Below is a small trained network, with its code and all its weights. Each question gives an input and a class and asks what happens when units are switched off, that is, made to give their printed mean instead of their output.

import numpy as np


def w(rows, s, z=0):
    codes = np.array(rows[::2]) - 128.0
    scale = np.full(codes.shape[1], s)
    scale[-1] = z or s
    return codes * scale


def norm(h):
    return h / np.sqrt((h * h).mean(-1, keepdims=True) + 1e-5)


def f(y):
    return np.maximum(y, 0)


def log_softmax(a):
    a = a - a.max(-1, keepdims=True)
    return a - np.log(np.exp(a).sum(-1, keepdims=True))


def net(x, mask):
    res = np.array(x, float).reshape(1, 5) / 4 @ E
    u = 0
    for l in range(2):
        y = f(norm(res) @ A[l][:, :-1].T + A[l][:, -1])
        res = res + np.where(mask[u : u + 5], y, B[l][:, -1]) @ B[l][:, :-1]
        u += 5
    return log_softmax(norm(res)[-1] @ U[:, :-1].T + U[:, -1])


A, B = {}, {}
E = w([
[142,68,85,2],'x0',
[160,216,82,80],'x1',
[132,127,126,131],'x2',
[225,134,200,133],'x3',
[127,128,127,128],'x4',
],0.0071)
A[0] = w([
[75,44,225,124,192],'L0N0',
[184,37,198,91,1],'L0N1',
[123,68,120,59,111],'L0N2',
[133,255,72,162,86],'L0N3',
[244,86,177,168,132],'L0N4',
],0.0072,0.007)
B[0] = w([
[167,79,110,151,254],'L0N0',
[154,71,167,2,150],'L0N1',
[89,92,129,119,190],'L0N2',
[41,116,168,135,196],'L0N3',
[88,100,199,121,215],'L0N4',
],0.012,0.0051)
A[1] = w([
[132,127,91,253,3],'L1N0',
[209,128,203,54,128],'L1N1',
[146,138,182,125,82],'L1N2',
[75,86,138,229,177],'L1N3',
[163,219,198,210,64],'L1N4',
],0.012,0.0028)
B[1] = w([
[248,239,83,25,178],'L1N0',
[193,253,78,172,213],'L1N1',
[66,82,146,110,160],'L1N2',
[197,173,65,200,255],'L1N3',
[33,21,178,61,191],'L1N4',
],0.0076,0.0077)
U = w([
[208,202,69,143,255],'0',
[90,6,52,140,149],'1',
[18,215,88,189,71],'2',
[54,145,43,18,44],'3',
[181,91,198,222,67],'4',
[206,37,183,46,39],'5',
[48,134,219,108,149],'6',
],0.023,0.0075)

Each question gives the input, the list of numbers given to net, and the class t.
The units are the neurons (one row each of A and B). Each row of codes is followed by its name. A weight is (code - 128) times the scale printed after its matrix; where a second scale follows, it is the last column's (A, B and U).
mask holds one flag per neuron, layer by layer. A switched-off neuron (its flag False) gives its mean, the last column of its row in B, instead of its output. The means were averaged over made-up inputs and are rounded, as every weight is.
A unit's drop is (log p(t) with every unit on - log p(t) with that unit switched off) / (log p(t) with every unit on - log p(t) with every unit switched off).
The circuit of an input: a set's keep is (log p(t) with only the set's units on - log p(t) with every unit switched off) / (log p(t) with every unit on - log p(t) with every unit switched off). Starting from all 10 units, units are removed one at a time, each time the one whose removal leaves the highest keep (on an exact tie, the one counted first), for as long as the keep stays at least 0.8.
circuit, biggest first: the units of the circuit, biggest drop first
k most important neurons: the k neurons with the biggest drops, biggest first
top k neurons in layer l: the k neurons of layer l with the biggest drops, biggest first
drop of u: that unit's drop, to one decimal
input [0,0,2,-7,2], class 0: circuit, biggest first -> (L1N4 L0N3)
input [-8,-7,-8,-1,3], class 0: circuit, biggest first -> (L1N0 L1N3)
input [-3,2,-2,6,-3], class 6: circuit, biggest first -> (L1N4 L0N0)
input [0,1,-1,6,-2], class 6: 2 most important neurons -> (L0N4 L1N3)
input [1,3,4,-1,-3], class 3: top 2 neurons in layer 0 -> (L0N4 L0N0)
input [3,1,-3,4,2], class 0: circuit, biggest first -> (L1N1)
input [3,1,-2,8,8], class 0: 3 most important neurons -> (L1N1 L1N4 L0N3)
input [-6,6,-5,0,6], class 2: 3 most important neurons -> (L0N3 L1N3 L0N4)
input [-4,2,-8,1,0], class 6: 3 most important neurons -> (L1N4 L0N0 L1N1)
input [1,8,-8,0,4], class 3: top 2 neurons in layer 0 -> (L0N3 L0N4)
input [-8,1,5,8,3], class 6: top 2 neurons in layer 1 -> (L1N4 L1N2)
input [7,4,-7,5,5], class 0: drop of L1N1 -> 1.5
input [-5,5,-5,5,7], class 6: drop of L1N4 -> 0.1
input [-4,6,5,6,2], class 6: drop of L0N1 -> 0.0
input [-6,7,4,8,1], class 6: top neuron in layer 1 -> (L1N4)
input [-7,-7,2,-6,-3], class 0: drop of L1N0 -> 0.2
